Here is a tiny trained network, its code and every weight. The questions are about switching its units off for an input and a class, where a switched-off unit gives its printed mean instead of its output.

import numpy as np


def w(rows, s, z=0):
    codes = np.array(rows[::2]) - 128.0
    scale = np.full(codes.shape[1], s)
    scale[-1] = z or s
    return codes * scale


def norm(h):
    return h / np.sqrt((h * h).mean(-1, keepdims=True) + 1e-5)


def f(y):
    return y / 2 * (1 + np.tanh(0.7978845608 * (y + 0.044715 * y**3)))


def log_softmax(a):
    a = a - a.max(-1, keepdims=True)
    return a - np.log(np.exp(a).sum(-1, keepdims=True))


def net(x, mask):
    res = np.array(x, float).reshape(1, 4) / 4 @ E
    u = 0
    for l in range(3):
        y = f(norm(res) @ A[l][:, :-1].T + A[l][:, -1])
        res = res + np.where(mask[u : u + 5], y, B[l][:, -1]) @ B[l][:, :-1]
        u += 5
    return log_softmax(norm(res)[-1] @ U[:, :-1].T + U[:, -1])


A, B = {}, {}
E = w([
[121,89,169,204,162,80,142,132,150],'x0',
[83,255,180,124,108,77,240,53,62],'x1',
[156,154,117,105,157,176,138,110,151],'x2',
[153,208,216,138,24,242,118,208,172],'x3',
],0.008)
A[0] = w([
[135,168,163,142,99,147,129,146,145,99],'0.n1',
[112,120,105,95,108,161,114,129,109,152],'0.n2',
[122,21,68,126,154,168,67,146,133,102],'0.n3',
[149,27,128,126,108,186,47,209,177,252],'0.n4',
[144,174,248,138,57,192,123,228,174,188],'0.n5',
],0.012,0.0027)
B[0] = w([
[146,73,189,101,71,63,169,137,111,164],'0.n1',
[112,85,140,177,163,94,146,120,164,141],'0.n2',
[128,73,213,156,7,32,125,209,158,202],'0.n3',
[183,162,46,108,232,223,101,55,127,246],'0.n4',
[98,142,145,211,85,208,92,163,95,255],'0.n5',
],0.013,0.017)
A[1] = w([
[233,185,71,44,167,89,88,55,127,135],'1.n1',
[47,156,100,87,199,38,216,49,80,94],'1.n2',
[103,147,190,157,100,117,116,174,116,122],'1.n3',
[155,5,93,88,213,76,88,160,213,175],'1.n4',
[90,208,189,117,122,134,167,189,138,4],'1.n5',
],0.013,0.0033)
B[1] = w([
[100,98,150,117,113,48,145,158,110,173],'1.n1',
[193,213,155,150,249,133,95,106,102,246],'1.n2',
[124,147,97,48,127,120,199,101,161,188],'1.n3',
[85,88,114,84,27,114,185,177,169,234],'1.n4',
[92,103,153,164,15,119,120,89,140,168],'1.n5',
],0.015,0.012)
A[2] = w([
[120,68,16,164,198,252,55,116,150,5],'2.n1',
[118,108,166,120,69,166,83,143,105,158],'2.n2',
[64,138,151,169,58,196,166,60,72,117],'2.n3',
[109,153,118,145,157,215,58,83,5,94],'2.n4',
[59,130,120,161,132,211,165,174,72,124],'2.n5',
],0.016,0.0017)
B[2] = w([
[83,142,8,161,143,230,27,75,160,252],'2.n1',
[118,159,131,130,226,57,180,84,89,213],'2.n2',
[149,120,188,140,108,210,95,133,90,243],'2.n3',
[103,77,97,94,146,53,163,184,153,251],'2.n4',
[154,134,76,95,114,60,113,89,188,207],'2.n5',
],0.019,0.015)
U = w([
[134,58,126,72,66,29,222,188,168,251],'0',
[129,134,38,148,153,187,87,86,148,39],'1',
[186,195,168,114,255,24,184,125,92,195],'2',
[162,172,245,141,63,176,178,69,63,46],'3',
],0.012,0.0014)

Each question gives the input, the list of numbers given to net, and the class t.
The units are the neurons (one row each of A and B). Each row of codes is followed by its name. A weight is (code - 128) times the scale printed after its matrix; where a second scale follows, it is the last column's (A, B and U).
mask holds one flag per neuron, layer by layer. A switched-off neuron (its flag False) gives its mean, the last column of its row in B, instead of its output. The means were averaged over made-up inputs and are rounded, as every weight is.
A unit's drop is (log p(t) with every unit on - log p(t) with that unit switched off) / (log p(t) with every unit on - log p(t) with every unit switched off).
The circuit of an input: a set's keep is (log p(t) with only the set's units on - log p(t) with every unit switched off) / (log p(t) with every unit on - log p(t) with every unit switched off). Starting from the 12 units with the biggest drops (on a tie, the unit counted first), units are removed one at a time, each time the one whose removal leaves the highest keep (on an exact tie, the one counted first), for as long as the keep stays at least 0.8.
units of the circuit, in order: the units of the circuit, biggest drop first
most important unit: the unit with the biggest drop
top k neurons: the k neurons with the biggest drops, biggest first
top k neurons in layer l: the k neurons of layer l with the biggest drops, biggest first
drop of u: that unit's drop, to one decimal
input [1,1,-5,-7], class 2: units of the circuit, in order -> [0.n5, 1.n2]
input [3,0,-6,-5], class 0: most important unit -> 0.n5
input [-6,2,8,8], class 3: top 3 neurons -> [0.n4, 2.n3, 2.n1]
input [6,8,6,1], class 3: top 2 neurons -> [0.n4, 1.n5]
input [3,5,7,-1], class 2: top 3 neurons -> [0.n5, 0.n3, 1.n2]
input [7,0,-8,-2], class 0: top 2 neurons -> [0.n5, 2.n1]
input [2,-5,2,0], class 0: top 3 neurons -> [0.n5, 0.n3, 1.n4]
input [-1,-5,6,-1], class 0: top 2 neurons -> [0.n5, 0.n3]
input [-1,2,-6,-7], class 2: top 2 neurons -> [0.n5, 1.n2]
input [-7,-7,-5,-3], class 0: top 2 neurons in layer 0 -> [0.n5, 0.n3]
input [7,5,5,-5], class 2: drop of 0.n5 -> 0.3
input [6,6,-1,-2], class 2: drop of 0.n5 -> 2.2
input [-6,7,-6,-3], class 2: drop of 0.n5 -> 1.6
input [7,6,-3,-3], class 2: units of the circuit, in order -> [0.n5]
